Here is a tiny trained network, its code and every weight. The questions are about switching its units off for an input and a class, where a switched-off unit gives its printed mean instead of its output.

import numpy as np


def w(rows, s, z=0):
    codes = np.array(rows[::2]) - 128.0
    scale = np.full(codes.shape[1], s)
    scale[-1] = z or s
    return codes * scale


def norm(h):
    return h / np.sqrt((h * h).mean(-1, keepdims=True) + 1e-5)


def f(y):
    return y / 2 * (1 + np.tanh(0.7978845608 * (y + 0.044715 * y**3)))


def log_softmax(a):
    a = a - a.max(-1, keepdims=True)
    return a - np.log(np.exp(a).sum(-1, keepdims=True))


def net(x, mask):
    res = np.array(x, float).reshape(1, 6) / 4 @ E
    u = 0
    for l in range(2):
        y = f(norm(res) @ A[l][:, :-1].T + A[l][:, -1])
        res = res + np.where(mask[u : u + 8], y, B[l][:, -1]) @ B[l][:, :-1]
        u += 8
    return log_softmax(norm(res)[-1] @ U[:, :-1].T + U[:, -1])


A, B = {}, {}
E = w([
[118,196,155,149,155,98,111],'x0',
[106,91,117,24,92,13,210],'x1',
[172,139,87,31,188,211,79],'x2',
[134,103,171,107,175,173,163],'x3',
[206,118,173,143,127,130,174],'x4',
[123,100,255,107,164,70,85],'x5',
],0.0069)
A[0] = w([
[145,184,147,176,119,87,94,119],'0.n1',
[210,139,145,101,144,176,67,147],'0.n2',
[79,111,254,120,144,117,109,120],'0.n3',
[155,96,245,154,193,153,209,4],'0.n4',
[51,61,125,71,152,138,61,63],'0.n5',
[128,122,92,90,171,60,90,70],'0.n6',
[114,162,111,157,112,165,233,116],'0.n7',
[60,156,123,129,70,157,138,6],'0.n8',
],0.0085,0.0029)
B[0] = w([
[149,148,236,218,135,78,190,176],'0.n1',
[180,66,101,139,179,82,131,209],'0.n2',
[105,124,218,134,65,54,161,254],'0.n3',
[138,101,20,69,10,101,44,225],'0.n4',
[2,165,220,155,122,189,185,163],'0.n5',
[158,176,116,154,104,113,156,160],'0.n6',
[175,221,246,154,131,46,113,174],'0.n7',
[143,18,135,149,120,198,128,119],'0.n8',
],0.0074,0.0046)
A[1] = w([
[41,115,117,163,150,164,121,153],'1.n1',
[60,163,130,73,84,173,120,253],'1.n2',
[154,160,99,59,78,69,226,178],'1.n3',
[71,192,83,110,119,102,141,54],'1.n4',
[130,90,124,115,245,165,176,203],'1.n5',
[133,233,194,97,112,116,149,193],'1.n6',
[75,202,83,150,134,186,121,63],'1.n7',
[188,129,98,209,63,168,111,112],'1.n8',
],0.011,0.0023)
B[1] = w([
[188,162,50,136,146,164,124,145],'1.n1',
[147,137,100,227,55,125,135,163],'1.n2',
[163,66,154,113,140,120,83,254],'1.n3',
[180,56,106,91,134,121,161,150],'1.n4',
[102,201,178,100,123,142,76,155],'1.n5',
[104,191,188,140,63,71,141,206],'1.n6',
[89,60,130,133,182,137,192,154],'1.n7',
[4,157,163,116,195,116,159,188],'1.n8',
],0.011,0.0089)
U = w([
[187,207,144,74,129,196,47,65],'0',
[60,147,85,174,191,163,173,116],'1',
[206,11,111,81,55,81,120,176],'2',
[162,104,52,185,39,166,200,2],'3',
[126,143,213,190,57,24,183,220],'4',
],0.012,0.003)

Each question gives the input, the list of numbers given to net, and the class t.
The units are the neurons (one row each of A and B). Each row of codes is followed by its name. A weight is (code - 128) times the scale printed after its matrix; where a second scale follows, it is the last column's (A, B and U).
mask holds one flag per neuron, layer by layer. A switched-off neuron (its flag False) gives its mean, the last column of its row in B, instead of its output. The means were averaged over made-up inputs and are rounded, as every weight is.
A unit's drop is (log p(t) with every unit on - log p(t) with that unit switched off) / (log p(t) with every unit on - log p(t) with every unit switched off).
The circuit of an input: a set's keep is (log p(t) with only the set's units on - log p(t) with every unit switched off) / (log p(t) with every unit on - log p(t) with every unit switched off). Starting from the 12 units with the biggest drops (on a tie, the unit counted first), units are removed one at a time, each time the one whose removal leaves the highest keep (on an exact tie, the one counted first), for as long as the keep stays at least 0.8.
circuit, biggest first: the units of the circuit, biggest drop first
unit that matters most: the unit with the biggest drop
top k neurons: the k neurons with the biggest drops, biggest first
k most important neurons of layer l: the k neurons of layer l with the biggest drops, biggest first
drop of u: that unit's drop, to one decimal
input [-3,4,-1,-1,3,-3], class 2: top 4 neurons => (1.n3 0.n1 0.n3 0.n5)
input [2,4,0,-2,-6,-4], class 3: unit that matters most => 1.n2
input [-5,1,-5,-5,-3,-7], class 1: circuit, biggest first => (1.n8 0.n3 1.n6)
input [-6,0,-7,1,2,6], class 2: circuit, biggest first => (0.n4 1.n6)
input [-7,-5,0,-5,-8,3], class 3: top 4 neurons => (1.n2 0.n5 1.n1 1.n8)
input [-5,3,0,7,-4,-3], class 0: top 3 neurons => (1.n5 0.n4 0.n3)
input [-7,3,-7,4,-3,-5], class 2: circuit, biggest first => (1.n3 1.n6)
input [2,5,6,5,0,1], class 0: circuit, biggest first => (1.n5 0.n3)
input [7,-7,7,-2,2,-6], class 1: 3 most important neurons of layer 1 => (1.n7 1.n8 1.n3)
input [-6,-1,1,0,-4,3], class 3: circuit, biggest first => (1.n1 1.n2 0.n5)
input [-2,6,-8,6,3,3], class 2: 3 most important neurons of layer 0 => (0.n4 0.n5 0.n1)
input [1,-6,6,4,-3,-7], class 1: top 3 neurons => (1.n7 1.n3 1.n8)
input [0,7,1,1,2,-2], class 2: 3 most important neurons of layer 0 => (0.n3 0.n1 0.n5)
input [4,-4,0,1,-6,-2], class 1: unit that matters most => 1.n7
input [-5,8,-8,-3,-5,-7], class 2: drop of 1.n3 => 0.1
input [3,4,5,-5,4,-2], class 2: drop of 0.n4 => 0.0
input [-8,0,5,3,3,1], class 0: drop of 1.n5 => 0.6
input [1,3,0,1,6,5], class 2: drop of 0.n4 => 0.6
